Below is a small trained network, with its code and all its weights. Each question gives an input and a target symbol and asks what happens when units are switched off, that is, made to give their printed mean instead of their output.

import numpy as np


def w(rows, s, z=0):
    codes = np.array(rows[::2]) - 128.0
    scale = np.full(codes.shape[1], s)
    scale[-1] = z or s
    return codes * scale


def norm(h):
    return h / np.sqrt((h * h).mean(-1, keepdims=True) + 1e-5)


def f(y):
    return y / 2 * (1 + np.tanh(0.7978845608 * (y + 0.044715 * y**3)))


def softmax(a):
    e = np.exp(a - a.max(-1, keepdims=True))
    return e / e.sum(-1, keepdims=True)


def log_softmax(a):
    a = a - a.max(-1, keepdims=True)
    return a - np.log(np.exp(a).sum(-1, keepdims=True))


def net(x, mask):
    ids = ['ζηθμτψω'.index(c) for c in x.split()]
    T = len(ids)
    res = E[ids] + P[:T]
    u = 0
    for l in range(3):
        q, k, v = (norm(res) @ M[l].T for M in (Q, K, V))
        z = softmax(np.where(np.tri(T) > 0, q @ k.T / 2**0.5, -1e9)) @ v
        res = res + np.where(mask[u], z, O[l][:, -1]) @ O[l][:, :-1]
        u += 1
        y = f(norm(res) @ A[l][:, :-1].T + A[l][:, -1])
        res = res + np.where(mask[u : u + 8], y, B[l][:, -1]) @ B[l][:, :-1]
        u += 8
    return log_softmax(norm(res)[-1] @ U[:, :-1].T + U[:, -1])


Q, K, V, O, A, B = {}, {}, {}, {}, {}, {}
E = w([
[166,211,168,68,115,161,179],'ζ',
[169,41,73,135,197,128,207],'η',
[121,142,85,232,85,83,116],'θ',
[91,203,111,99,181,165,111],'μ',
[138,149,175,142,84,74,75],'τ',
[73,106,254,112,202,97,176],'ψ',
[121,139,121,176,64,234,152],'ω',
],0.0083)
P = w([
[26,153,86,54,5,225,107],'0',
[115,147,135,113,42,160,87],'1',
[142,125,153,154,82,125,85],'2',
[166,116,153,192,129,113,103],'3',
[169,88,156,209,173,99,123],'4',
[160,84,153,224,202,104,137],'5',
],0.003)
Q[0] = w([
[77,236,40,124,2,133,73],'0.h1',
[147,90,84,52,33,130,39],'0.h1',
],0.0039)
K[0] = w([
[216,192,1,53,77,111,105],'0.h1',
[59,228,78,140,37,183,46],'0.h1',
],0.0035)
V[0] = w([
[212,4,65,98,216,162,104],'0.h1',
[220,217,34,143,78,186,41],'0.h1',
],0.0038)
O[0] = w([
[76,69,62,189,132,62,1,3],'0.h1',
[40,88,97,56,193,84,231,165],'0.h1',
],0.006,0.0015)
A[0] = w([
[147,145,163,170,232,104,173,202],'0.n1',
[46,112,1,68,211,157,57,85],'0.n2',
[233,135,93,144,111,110,147,15],'0.n3',
[32,200,68,58,113,128,198,82],'0.n4',
[134,100,9,171,29,136,177,221],'0.n5',
[204,86,65,166,122,30,51,5],'0.n6',
[176,137,171,72,118,174,148,189],'0.n7',
[137,91,206,97,152,5,151,52],'0.n8',
],0.0047,0.0014)
B[0] = w([
[125,162,105,59,76,136,142,169],'0.n1',
[155,136,195,149,100,98,255,144],'0.n2',
[89,179,157,144,92,174,133,126],'0.n3',
[161,189,219,207,98,113,72,199],'0.n4',
[87,145,209,56,176,110,174,253],'0.n5',
[136,186,141,97,126,191,70,167],'0.n6',
[88,154,101,99,151,129,60,195],'0.n7',
[95,91,70,113,107,92,130,129],'0.n8',
],0.0049,0.0036)
Q[1] = w([
[44,21,112,184,135,26,175],'1.h1',
[191,140,30,124,169,138,3],'1.h1',
],0.0041)
K[1] = w([
[162,1,152,187,170,110,194],'1.h1',
[119,165,127,176,77,9,88],'1.h1',
],0.0046)
V[1] = w([
[182,43,65,60,253,90,91],'1.h1',
[144,215,88,80,173,19,90],'1.h1',
],0.0026)
O[1] = w([
[155,205,20,134,127,255,217,2],'1.h1',
[46,90,154,225,13,178,40,49],'1.h1',
],0.0048,0.0035)
A[1] = w([
[115,175,119,173,64,194,80,54],'1.n1',
[121,29,158,230,151,103,71,92],'1.n2',
[161,56,84,154,164,120,155,84],'1.n3',
[148,119,100,100,58,86,49,56],'1.n4',
[209,42,56,254,144,157,39,28],'1.n5',
[221,198,228,121,163,154,124,251],'1.n6',
[128,157,161,158,104,144,60,134],'1.n7',
[68,151,185,152,229,153,139,118],'1.n8',
],0.0049,0.0024)
B[1] = w([
[142,142,109,132,182,94,245,119],'1.n1',
[194,62,106,52,224,112,121,133],'1.n2',
[94,198,163,133,104,162,154,132],'1.n3',
[93,145,173,118,16,180,165,118],'1.n4',
[23,140,209,47,145,2,169,143],'1.n5',
[96,39,70,192,109,70,104,254],'1.n6',
[112,14,66,140,154,147,178,143],'1.n7',
[94,178,79,114,139,104,79,179],'1.n8',
],0.0042,0.0069)
Q[2] = w([
[2,60,158,196,180,113,169],'2.h1',
[123,12,150,150,39,123,117],'2.h1',
],0.006)
K[2] = w([
[213,103,2,124,254,88,183],'2.h1',
[166,103,152,34,142,45,116],'2.h1',
],0.0058)
V[2] = w([
[239,28,39,82,160,126,156],'2.h1',
[46,6,193,223,78,252,189],'2.h1',
],0.0029)
O[2] = w([
[63,109,237,89,105,106,110,1],'2.h1',
[180,104,136,78,254,178,168,225],'2.h1',
],0.0066,0.0015)
A[2] = w([
[191,137,116,123,152,168,151,209],'2.n1',
[164,142,123,110,180,105,144,45],'2.n2',
[149,128,93,90,127,189,153,55],'2.n3',
[125,87,153,152,139,109,113,74],'2.n4',
[118,154,112,96,104,162,134,154],'2.n5',
[254,194,87,64,89,146,104,87],'2.n6',
[119,140,125,78,105,77,65,7],'2.n7',
[139,202,68,149,123,129,118,165],'2.n8',
],0.01,0.002)
B[2] = w([
[83,59,68,121,107,101,209,237],'2.n1',
[80,74,130,148,85,112,156,210],'2.n2',
[138,87,115,173,205,76,198,183],'2.n3',
[220,128,110,139,136,128,124,252],'2.n4',
[98,25,172,172,168,73,96,118],'2.n5',
[80,89,173,173,2,103,70,164],'2.n6',
[165,158,117,93,108,232,204,176],'2.n7',
[127,120,63,87,142,135,81,187],'2.n8',
],0.0063,0.0025)
U = w([
[38,39,119,155,4,107,32,67],'ζ',
[11,133,252,56,198,186,54,141],'η',
[134,231,174,236,140,14,146,7],'θ',
[88,187,17,76,197,147,17,206],'μ',
[189,195,139,91,78,210,169,194],'τ',
[247,22,149,135,200,136,15,98],'ψ',
[94,18,55,114,196,144,226,148],'ω',
],0.0044,0.0019)

Each question gives the input, a string of symbols that net reads in full, and the target symbol t.
The units are the heads (2 rows each of Q, K, V and O) and the neurons (one row each of A and B). Each row of codes is followed by its name. A weight is (code - 128) times the scale printed after its matrix; where a second scale follows, it is the last column's (O, A, B and U).
mask holds one flag per unit, layer by layer, with each layer's heads first. A switched-off unit (its flag False) gives its mean, the last column of its rows in O or B, instead of its output. The means were averaged over made-up inputs and are rounded, as every weight is.
A unit's drop is (log p(t) with every unit on - log p(t) with that unit switched off) / (log p(t) with every unit on - log p(t) with every unit switched off).
The circuit of an input: a set's keep is (log p(t) with only the set's units on - log p(t) with every unit switched off) / (log p(t) with every unit on - log p(t) with every unit switched off). Starting from the 12 units with the biggest drops (on a tie, the unit counted first), units are removed one at a time, each time the one whose removal leaves the highest keep (on an exact tie, the one counted first), for as long as the keep stays at least 0.8.
circuit, biggest first: the units of the circuit, biggest drop first
top k neurons: the k neurons with the biggest drops, biggest first
k most important neurons of layer l: the k neurons of layer l with the biggest drops, biggest first
drop of u: that unit's drop, to one decimal
input ψ τ ψ η ζ, target ψ: circuit, biggest first	(1.n6; 0.h1)
input ω τ ψ η, target ψ: circuit, biggest first	(0.h1)
input η ψ ζ η η ζ, target ψ: top 2 neurons	(1.n7; 2.n4)
input η η ζ, target ζ: top 3 neurons	(1.n4; 1.n7; 1.n5)
input η μ ψ η η μ, target ψ: top 3 neurons	(0.n2; 1.n2; 2.n4)
input ω θ ω, target θ: top 3 neurons	(0.n4; 1.n6; 2.n7)
input θ ω θ ω μ ω, target μ: top 3 neurons	(1.n8; 0.n2; 0.n4)
input η ψ τ ω ω θ, target ψ: 2 most important neurons of layer 2	(2.n4; 2.n1)
input ω θ η ω τ, target ζ: top 2 neurons	(0.n8; 2.n6)
input η τ ψ ω ω μ, target ψ: top 2 neurons	(0.n5; 0.n2)
input η ω ω ζ τ, target ζ: top 2 neurons	(0.n8; 0.n5)
input ω ω θ η η, target η: 3 most important neurons of layer 1	(1.n5; 1.n6; 1.n3)
input η ψ ω, target ψ: 2 most important neurons of layer 0	(0.n5; 0.n2)
input ω μ ω, target μ: top 2 neurons	(0.n4; 1.n8)
input τ ψ θ μ ζ, target ζ: most important neuron of layer 2	(2.n6)
input ω η θ, target μ: top 3 neurons	(0.n5; 0.n4; 1.n6)
input μ ω η μ, target θ: 2 most important neurons of layer 0	(0.n2; 0.n5)
input η ψ η, target ψ: top 2 neurons	(0.n6; 2.n4)
input ω ω θ ω, target θ: top 2 neurons	(0.n4; 2.n1)
input μ ψ ω τ, target τ: top 2 neurons	(2.n7; 0.n8)
input ψ ω ω ζ ω, target ζ: most important neuron of layer 2	(2.n3)
input ψ η θ, target ψ: 3 most important neurons of layer 1	(1.n7; 1.n2; 1.n8)
input μ τ ζ η η, target η: 2 most important neurons of layer 0	(0.n6; 0.n4)
input ω η μ ω, target η: drop of 2.h1	0.2
input τ ω ω ω ω τ, target ω: drop of 0.n1	-0.2
